Below are the code and all the weights of a small trained network. Each question names an input and a class and asks about switching units off, where a switched-off unit gives its printed mean instead of its output.

import numpy as np


def w(rows, s, z=0):
    codes = np.array(rows[::2]) - 128.0
    scale = np.full(codes.shape[1], s)
    scale[-1] = z or s
    return codes * scale


def norm(h):
    return h / np.sqrt((h * h).mean(-1, keepdims=True) + 1e-5)


def f(y):
    return y / 2 * (1 + np.tanh(0.7978845608 * (y + 0.044715 * y**3)))


def log_softmax(a):
    a = a - a.max(-1, keepdims=True)
    return a - np.log(np.exp(a).sum(-1, keepdims=True))


def net(x, mask):
    res = np.array(x, float).reshape(1, 5) / 4 @ E
    u = 0
    for l in range(3):
        y = f(norm(res) @ A[l][:, :-1].T + A[l][:, -1])
        res = res + np.where(mask[u : u + 5], y, B[l][:, -1]) @ B[l][:, :-1]
        u += 5
    return log_softmax(norm(res)[-1] @ U[:, :-1].T + U[:, -1])


A, B = {}, {}
E = w([
[213,26,148,253,104,145,49],'x0',
[94,2,152,96,189,131,174],'x1',
[128,128,127,130,126,130,132],'x2',
[76,93,67,97,56,152,63],'x3',
[121,92,185,122,47,9,123],'x4',
],0.0031)
A[0] = w([
[60,114,155,212,134,171,254,141],'0.n1',
[48,160,104,85,145,69,212,39],'0.n2',
[152,224,129,148,101,117,75,65],'0.n3',
[67,138,167,160,147,99,123,120],'0.n4',
[64,116,178,137,70,60,143,5],'0.n5',
],0.0051,0.0026)
B[0] = w([
[135,166,88,80,138,128,47,204],'0.n1',
[87,109,173,205,92,157,134,250],'0.n2',
[156,55,207,5,166,160,3,176],'0.n3',
[220,120,92,60,34,72,41,130],'0.n4',
[217,176,68,70,93,184,238,150],'0.n5',
],0.0049,0.0017)
A[1] = w([
[72,90,76,103,41,167,89,2],'1.n1',
[125,82,150,190,127,116,88,122],'1.n2',
[182,177,254,160,201,97,195,75],'1.n3',
[93,28,154,97,172,127,183,62],'1.n4',
[139,181,149,129,137,82,77,31],'1.n5',
],0.0063,0.0033)
B[1] = w([
[148,144,2,103,190,70,181,190],'1.n1',
[70,169,133,173,147,98,115,217],'1.n2',
[78,101,9,115,134,90,103,251],'1.n3',
[172,199,146,41,71,154,7,206],'1.n4',
[138,141,101,43,152,142,118,108],'1.n5',
],0.0071,0.002)
A[2] = w([
[191,173,129,94,171,118,64,113],'2.n1',
[123,104,54,116,148,131,141,33],'2.n2',
[50,175,141,64,124,122,184,151],'2.n3',
[85,141,126,136,175,253,142,4],'2.n4',
[137,115,168,104,52,28,160,73],'2.n5',
],0.0062,0.0028)
B[2] = w([
[155,110,143,35,62,91,159,189],'2.n1',
[223,127,54,67,175,37,165,149],'2.n2',
[116,46,184,238,109,89,67,252],'2.n3',
[211,180,112,123,145,183,222,197],'2.n4',
[200,218,102,108,251,254,227,201],'2.n5',
],0.008,0.0031)
U = w([
[187,180,98,127,183,202,209,77],'0',
[81,96,167,235,109,109,104,249],'1',
[127,119,10,95,140,37,128,24],'2',
[154,139,171,49,71,147,70,104],'3',
],0.011,0.0018)

Each question gives the input, the list of numbers given to net, and the class t.
The units are the neurons (one row each of A and B). Each row of codes is followed by its name. A weight is (code - 128) times the scale printed after its matrix; where a second scale follows, it is the last column's (A, B and U).
mask holds one flag per neuron, layer by layer. A switched-off neuron (its flag False) gives its mean, the last column of its row in B, instead of its output. The means were averaged over made-up inputs and are rounded, as every weight is.
A unit's drop is (log p(t) with every unit on - log p(t) with that unit switched off) / (log p(t) with every unit on - log p(t) with every unit switched off).
The circuit of an input: a set's keep is (log p(t) with only the set's units on - log p(t) with every unit switched off) / (log p(t) with every unit on - log p(t) with every unit switched off). Starting from the 12 units with the biggest drops (on a tie, the unit counted first), units are removed one at a time, each time the one whose removal leaves the highest keep (on an exact tie, the one counted first), for as long as the keep stays at least 0.8.
units of the circuit, in order: the units of the circuit, biggest drop first
most important unit: the unit with the biggest drop
top k neurons: the k neurons with the biggest drops, biggest first
k most important neurons of layer l: the k neurons of layer l with the biggest drops, biggest first
input [-4,8,-4,-4,3], class 3: most important unit -> 1.n4
input [7,-7,6,5,7], class 0: units of the circuit, in order -> 2.n5; 2.n3; 1.n4
input [1,-8,1,-7,-7], class 3: top 2 neurons -> 0.n3; 2.n1
input [-3,-8,6,-7,-2], class 3: 2 most important neurons of layer 1 -> 1.n1; 1.n2
input [-8,-6,-2,2,-7], class 1: units of the circuit, in order -> 2.n3; 2.n5
input [-6,-1,5,4,6], class 0: top 2 neurons -> 2.n5; 1.n2
input [-3,7,1,-8,-3], class 2: top 2 neurons -> 1.n3; 0.n3
input [-6,-8,-5,-6,-5], class 3: units of the circuit, in order -> 0.n3; 2.n5; 2.n1
input [-6,4,7,-1,4], class 1: top 2 neurons -> 2.n3; 2.n4
input [-5,8,-2,-1,6], class 3: 2 most important neurons of layer 2 -> 2.n4; 2.n3
input [4,-1,-2,5,-4], class 2: top 4 neurons -> 1.n1; 2.n5; 2.n3; 0.n2
input [-6,7,2,3,-3], class 3: 3 most important neurons of layer 1 -> 1.n4; 1.n2; 1.n3
input [-8,-6,7,4,-3], class 1: units of the circuit, in order -> 2.n3; 1.n4
input [3,7,4,8,5], class 2: units of the circuit, in order -> 1.n1
input [6,-6,-4,-7,-2], class 2: top 4 neurons -> 1.n3; 2.n3; 0.n2; 1.n5
input [-8,8,7,4,3], class 1: top 3 neurons -> 2.n3; 0.n3; 0.n2
input [-8,7,1,-2,7], class 1: top 4 neurons -> 2.n3; 2.n4; 0.n2; 0.n3
input [-6,-7,-7,-7,0], class 2: 2 most important neurons of layer 1 -> 1.n3; 1.n5
input [-8,7,-5,3,-1], class 1: top 2 neurons -> 2.n3; 0.n3
input [-3,8,-6,-8,4], class 2: most important neuron of layer 1 -> 1.n3
